Moves between points:
!: j663->j110, j806->j309, j189->j736, j521->j782, j990->j571, j316->j329, j934->j959, j110->j663, j959->j934, j614->j632, j42->j291, j571->j990, j935->j954, j978->j240, j954->j935, j946->j247, j329->j316, j70->j599, j309->j806, j693->j873, j997->j574, j247->j946, j599->j70, j873->j693, j736->j189, j782->j521, j945->j222, j240->j978, j632->j614, j222->j945, j574->j997, j291->j42
+: j433->j934, j663->j222, j806->j240, j990->j198, j316->j954, j934->j433, j110->j945, j506->j997, j614->j946, j935->j329, j368->j782, j978->j309, j954->j316, j946->j614, j329->j935, j198->j990, j70->j873, j587->j736, j309->j978, j693->j599, j997->j506, j247->j632, j599->j693, j873->j70, j736->j587, j782->j368, j945->j110, j240->j806, j632->j247, j222->j663, j291->j846, j846->j291
~: j663->j316, j806->j782, j189->j599, j521->j309, j990->j614, j316->j663, j934->j405, j405->j934, j110->j329, j614->j990, j571->j632, j349->j997, j935->j945, j368->j240, j954->j222, j946->j198, j329->j110, j690->j291, j198->j946, j70->j736, j587->j873, j309->j521, j997->j349, j599->j189, j873->j587, j736->j70, j782->j806, j945->j935, j240->j368, j632->j571, j222->j954, j291->j690
^: j663->j693, j806->j997, j189->j954, j990->j690, j934->j200, j200->j934, j110->j873, j506->j240, j614->j291, j42->j632, j349->j782, j935->j736, j954->j189, j946->j846, j329->j587, j690->j990, j70->j945, j587->j329, j309->j574, j693->j663, j997->j806, j599->j222, j873->j110, j736->j935, j782->j349, j945->j70, j240->j506, j632->j42, j222->j599, j574->j309, j291->j614, j846->j946
§: j433->j240, j663->j247, j806->j934, j990->j935, j934->j806, j200->j997, j405->j782, j110->j946, j959->j309, j614->j945, j42->j599, j571->j954, j935->j990, j954->j571, j946->j110, j329->j198, j690->j736, j198->j329, j70->j291, j309->j959, j997->j200, j247->j663, j599->j42, j873->j846, j736->j690, j782->j405, j945->j614, j240->j433, j632->j222, j222->j632, j291->j70, j846->j873
$: j433->j946, j663->j978, j806->j945, j521->j954, j990->j405, j934->j614, j200->j291, j405->j990, j110->j240, j506->j873, j959->j632, j614->j934, j349->j736, j935->j782, j368->j329, j978->j663, j954->j521, j946->j433, j329->j368, j70->j997, j309->j222, j997->j70, j599->j574, j873->j506, j736->j349, j782->j935, j945->j806, j240->j110, j632->j959, j222->j309, j574->j599, j291->j200

In the rows, zero is written as 45.

The rows follow the links: the fewer symbols apart two points are, the more alike their rows tend to be.

Named rows; a name shown again gets a slightly different row:
j587: [ 35,  63,  54,  47,  44,  56,  69,  44,  39,  60,  71,  47,  48,  63,  52,  50,  44,  54,  38,  61,  60,  27,  39,  72,  41,  40,  44,  37,  29,  44,  35,  47,  59,  46,  42,  33,  71,  45,  54,  59,  51,  37,  29,  45,  67,  52,  53,  62,  65,  23,  66,  36]
j990: [ 71,  37,  53,  55,  42,  48,  36,  41,  52,  34,  27,  50,  46,  59,  46,  67,  52,  52,  42,  31,  55,  44,  53,  34,  48,  43,  43,  13,  20,  45,  61,  62,  39,  61,  60,  33,  69,  42,  46,  33,  50,  56,  61,  48,  25,  22,  28,  62,  33,  54,  36,  20]
j291: [ 41,  44,  55,  54,  48,  39,  69,  34,  43,  38,  39,  47,  71,  68,  51,  65,  38,  31,  28,  55,  37,  56,  46,  41,  34,  58,  57,  24,  11,  46,  47,  59,  23,  36,  39,  33,  37,  46,  61,  67,  47,  38,  21,  43,  21,  35,  29,  43,  67,  22,  35,  33]
j946: [ 51,  35,  72,  47,  59,  40,  34,  43,  52,  45,  57,  47,  46,  38,  32,  50,  53,  43,  40,  30,  43,  24,  55,  55,  52,  54,  18,  47,  53,  54,  49,  62,  45,  83,  58,  60,  70,  25,  43,  57,  50,  47,  54,  42,  39,  37,  42,  48,  65,  28,  37,  50]
j405: [ 69,  41,  43,  39,  42,  37,  36,  46,  36,  50,  37,  70,  48,  47,  44,  55,  31,  56,  34,  30,  38,  49,  59,  25,  53,  51,  69,  25,  43,  42,  62,  30,  53,  54,  66,  39,  45,  53,  32,  35,  45,  56,  54,  40,  57,  47,  28,  38,  28,  89,  36,  54]
j247: [ 43,  33,  63,  26,  53,  33,  34,  46,  64,  34,  62,  26,  32,  42,  21,  43,  50,  34,  47,  27,  39,  18,  55,  60,  36,  45,   9,  72,  63,  49,  41,  56,  37,  69,  44,  65,  47,  29,  41,  43,  57,  52,  39,  52,  48,  40,  53,  49,  45,  29,  36,  38]
j997: [ 32,  44,  32,  57,  47,  38,  58,  46,  25,  54,  43,  59,  62,  42,  61,  42,  25,  36,  41,  71,  38,  80,  34,  38,  50,  65,  81,  35,  39,  44,  39,  27,  34,  22,  33,  40,  28,  56,  40,  59,  37,  31,  36,  36,  52,  53,  41,  31,  60,  52,  58,  70]
j599: [ 20,  60,  34,  47,  34,  53,  63,  41,  50,  32,  41,  21,  51,  53,  49,  38,  51,  26,  52,  71,  45,  57,  40,  49,  26,  42,  49,  57,  34,  47,  33,  40,  38,  11,  23,  28,  26,  48,  61,  49,  48,  33,  22,  54,  27,  58,  45,  47,  41,  28,  37,  26]
j806: [ 54,  24,  28,  64,  46,  40,  32,  43,  33,  48,  21,  57,  44,  21,  59,  46,  41,  42,  51,  41,  44,  75,  44,  20,  66,  55,  64,  41,  59,  45,  48,  34,  47,  42,  48,  58,  37,  55,  34,  43,  32,  41,  78,  45,  39,  47,  34,  32,  47,  72,  50,  85]
j329: [ 50,  52,  54,  46,  55,  57,  43,  42,  48,  57,  63,  46,  39,  41,  49,  48,  61,  62,  54,  41,  69,  22,  44,  56,  53,  35,  28,  37,  59,  51,  40,  58,  64,  74,  56,  46,  85,  41,  52,  47,  49,  50,  63,  52,  68,  36,  53,  64,  49,  39,  59,  45]

Each walk starts at a row. The symbols on each line, taken left to right, move it on to the next point.
Answer with the point's row; about right is enough.
start [ 67,  41,  26,  51,  48,  48,  32,  49,  31,  50,  31,  57,  38,  30,  60,  47,  39,  61,  48,  38,  55,  62,  43,  35,  62,  43,  72,  32,  50,  41,  59,  25,  56,  43,  58,  41,  49,  53,  32,  27,  33,  58,  75,  44,  59,  46,  42,  44,  26,  74,  54,  67]
! ~ + $ ~: [ 49,  54,  54,  27,  43,  49,  34,  48,  57,  51,  68,  26,  29,  40,  42,  36,  60,  55,  67,  39,  62,  22,  45,  71,  32,  19,  19,  64,  59,  49,  40,  54,  66,  65,  45,  51,  58,  36,  50,  28,  51,  53,  51,  57,  59,  48,  65,  61,  30,  38,  55,  35]
+ + ! +: [ 55,  57,  41,  63,  51,  59,  33,  40,  50,  45,  29,  42,  45,  48,  59,  55,  67,  59,  57,  37,  66,  56,  43,  40,  55,  37,  48,   8,  38,  51,  57,  54,  70,  45,  47,  31,  78,  56,  52,  32,  50,  54,  82,  53,  32,  30,  29,  56,  38,  57,  51,  33]
start [ 57,  51,  32,  39,  34,  56,  25,  48,  56,  35,  31,  22,  27,  47,  53,  47,  58,  49,  73,  42,  60,  49,  38,  50,  37,  24,  36,  45,  46,  49,  40,  52,  58,  31,  42,  31,  41,  50,  57,  17,  49,  59,  64,  62,  32,  44,  50,  52,  11,  59,  42,  18]
~ + + !: [ 36,  32,  47,  70,  47,  50,  33,  33,  53,  30,  15,  39,  53,  38,  54,  48,  68,  40,  54,  35,  55,  53,  41,  29,  53,  46,  35,  26,  52,  65,  59,  54,  57,  43,  48,  48,  63,  50,  56,  45,  37,  39,  78,  46,  14,  25,  33,  42,  51,  36,  40,  45]
$ ~ $ + + ^ !: [ 36,  65,  35,  49,  27,  58,  61,  47,  51,  44,  48,  24,  45,  67,  54,  45,  43,  46,  54,  66,  53,  47,  31,  58,  20,  29,  54,  46,  26,  36,  30,  42,  45,  11,  31,  17,  34,  50,  56,  32,  40,  45,  24,  50,  48,  47,  48,  56,  34,  39,  45,  10]
start [ 17,  55,  49,  39,  45,  45,  65,  47,  47,  39,  67,  24,  45,  49,  37,  28,  50,  31,  49,  61,  48,  28,  33,  68,  33,  43,  29,  71,  49,  48,  29,  49,  47,  34,  27,  42,  38,  44,  49,  57,  46,  38,  15,  49,  51,  57,  61,  46,  57,  11,  56,  35]
^ $ + ! !: [ 45,  41,  21,  48,  38,  38,  27,  49,  46,  39,  27,  32,  27,  20,  51,  29,  42,  35,  55,  33,  41,  71,  45,  33,  49,  41,  49,  67,  65,  39,  42,  29,  42,  29,  41,  58,  15,  51,  32,  21,  33,  53,  55,  52,  44,  53,  53,  34,  21,  67,  43,  64]
§ ! § § § §: [ 57,  26,  47,  47,  52,  31,  25,  51,  36,  43,  27,  73,  53,  39,  41,  42,  34,  36,  34,  38,  24,  58,  61,  13,  50,  63,  55,  37,  50,  47,  67,  34,  43,  50,  60,  57,  37,  51,  37,  47,  43,  46,  53,  33,  38,  46,  25,  33,  37,  89,  29,  67]
start [ 70,  47,  44,  31,  29,  41,  36,  42,  68,  27,  33,  28,  36,  60,  33,  63,  50,  49,  50,  26,  50,  40,  53,  52,  34,  29,  29,  39,  33,  38,  49,  60,  45,  49,  34,  36,  39,  32,  49,  15,  51,  65,  52,  58,  31,  35,  41,  59,   8,  54,  23,  13]
~ + § ! ~ ~: [ 39,  34,  59,  52,  62,  46,  34,  39,  49,  47,  56,  41,  40,  32,  42,  39,  67,  45,  59,  35,  52,  32,  45,  53,  52,  51,  16,  50,  60,  62,  48,  57,  60,  68,  59,  66,  72,  40,  47,  62,  40,  34,  65,  49,  41,  38,  55,  41,  72,  20,  64,  59]
~ ! + ~ ~ ~: [ 36,  42,  34,  56,  38,  47,  34,  45,  59,  32,  24,  17,  31,  31,  52,  38,  65,  30,  63,  32,  49,  58,  44,  39,  33,  30,  29,  60,  57,  56,  45,  46,  51,  31,  36,  50,  34,  49,  53,  24,  41,  54,  63,  61,  16,  39,  38,  41,  23,  41,  36,  23]
start [ 56,  23,  59,  35,  58,  28,  29,  46,  42,  55,  58,  73,  48,  36,  31,  34,  32,  44,  36,  33,  23,  31,  63,  44,  59,  62,  39,  58,  66,  47,  62,  41,  48,  74,  69,  66,  52,  42,  32,  63,  44,  46,  43,  35,  59,  49,  50,  36,  53,  70,  47,  74]
§ + + ~ $ $: [ 59,  45,  38,  39,  53,  48,  36,  50,  37,  59,  62,  59,  33,  28,  41,  43,  39,  69,  51,  40,  55,  37,  44,  55,  68,  37,  52,  48,  66,  37,  47,  32,  57,  68,  62,  61,  61,  36,  26,  43,  46,  54,  65,  44,  77,  46,  59,  53,  40,  63,  64,  68]
~ + ^ $: [ 19,  53,  44,  61,  49,  53,  68,  42,  43,  50,  35,  48,  71,  53,  58,  53,  50,  40,  41,  67,  45,  62,  34,  39,  40,  49,  59,  29,  29,  55,  37,  49,  42,  19,  34,  28,  50,  57,  65,  59,  43,  23,  32,  40,  25,  43,  37,  42,  70,  22,  51,  29]
start [ 42,  40,  43,  43,  43,  27,  55,  48,  36,  49,  40,  70,  67,  52,  42,  43,  23,  38,  18,  54,  33,  62,  50,  31,  46,  58,  73,  35,  29,  48,  51,  34,  27,  32,  51,  38,  26,  53,  43,  64,  44,  37,  20,  28,  48,  52,  33,  31,  60,  71,  36,  58]
§ + + + $ §: [ 35,  44,  62,  38,  52,  43,  66,  49,  47,  51,  70,  50,  60,  62,  38,  51,  37,  39,  27,  56,  41,  29,  42,  63,  37,  63,  35,  43,  37,  43,  44,  58,  32,  54,  49,  46,  54,  36,  49,  78,  54,  34,  12,  41,  53,  41,  50,  50,  76,   7,  43,  40]
§ ! ! ! ! § §: [ 20,  54,  57,  52,  60,  51,  64,  46,  40,  54,  66,  45,  59,  53,  48,  44,  48,  43,  39,  66,  49,  34,  34,  61,  46,  59,  38,  46,  46,  51,  40,  51,  45,  46,  41,  42,  60,  43,  60,  77,  45,  20,  25,  43,  54,  45,  60,  52,  76,  11,  57,  49]
start [ 41,  65,  35,  57,  41,  63,  68,  44,  34,  45,  50,  52,  59,  60,  64,  64,  49,  53,  43,  72,  61,  54,  29,  52,  43,  42,  68,  20,  22,  50,  33,  46,  46,  24,  36,  19,  53,  62,  60,  50,  52,  33,  38,  39,  48,  47,  37,  52,  53,  35,  49,  24]
! ^ ~ +: [ 23,  44,  54,  35,  50,  43,  34,  44,  65,  45,  53,  21,  30,  39,  37,  31,  66,  47,  63,  34,  44,  25,  45,  60,  38,  38,   6,  80,  70,  56,  36,  52,  56,  58,  42,  59,  52,  36,  50,  42,  53,  47,  48,  57,  45,  48,  65,  46,  45,  26,  47,  46]
! $ ! + ~ ~ +: [ 40,  41,  40,  28,  46,  35,  29,  50,  50,  43,  56,  44,  22,  16,  34,  23,  43,  46,  58,  40,  42,  38,  46,  56,  49,  44,  33,  86,  73,  37,  38,  36,  48,  55,  49,  70,  29,  40,  23,  38,  40,  57,  49,  55,  67,  51,  66,  38,  37,  46,  55,  78]
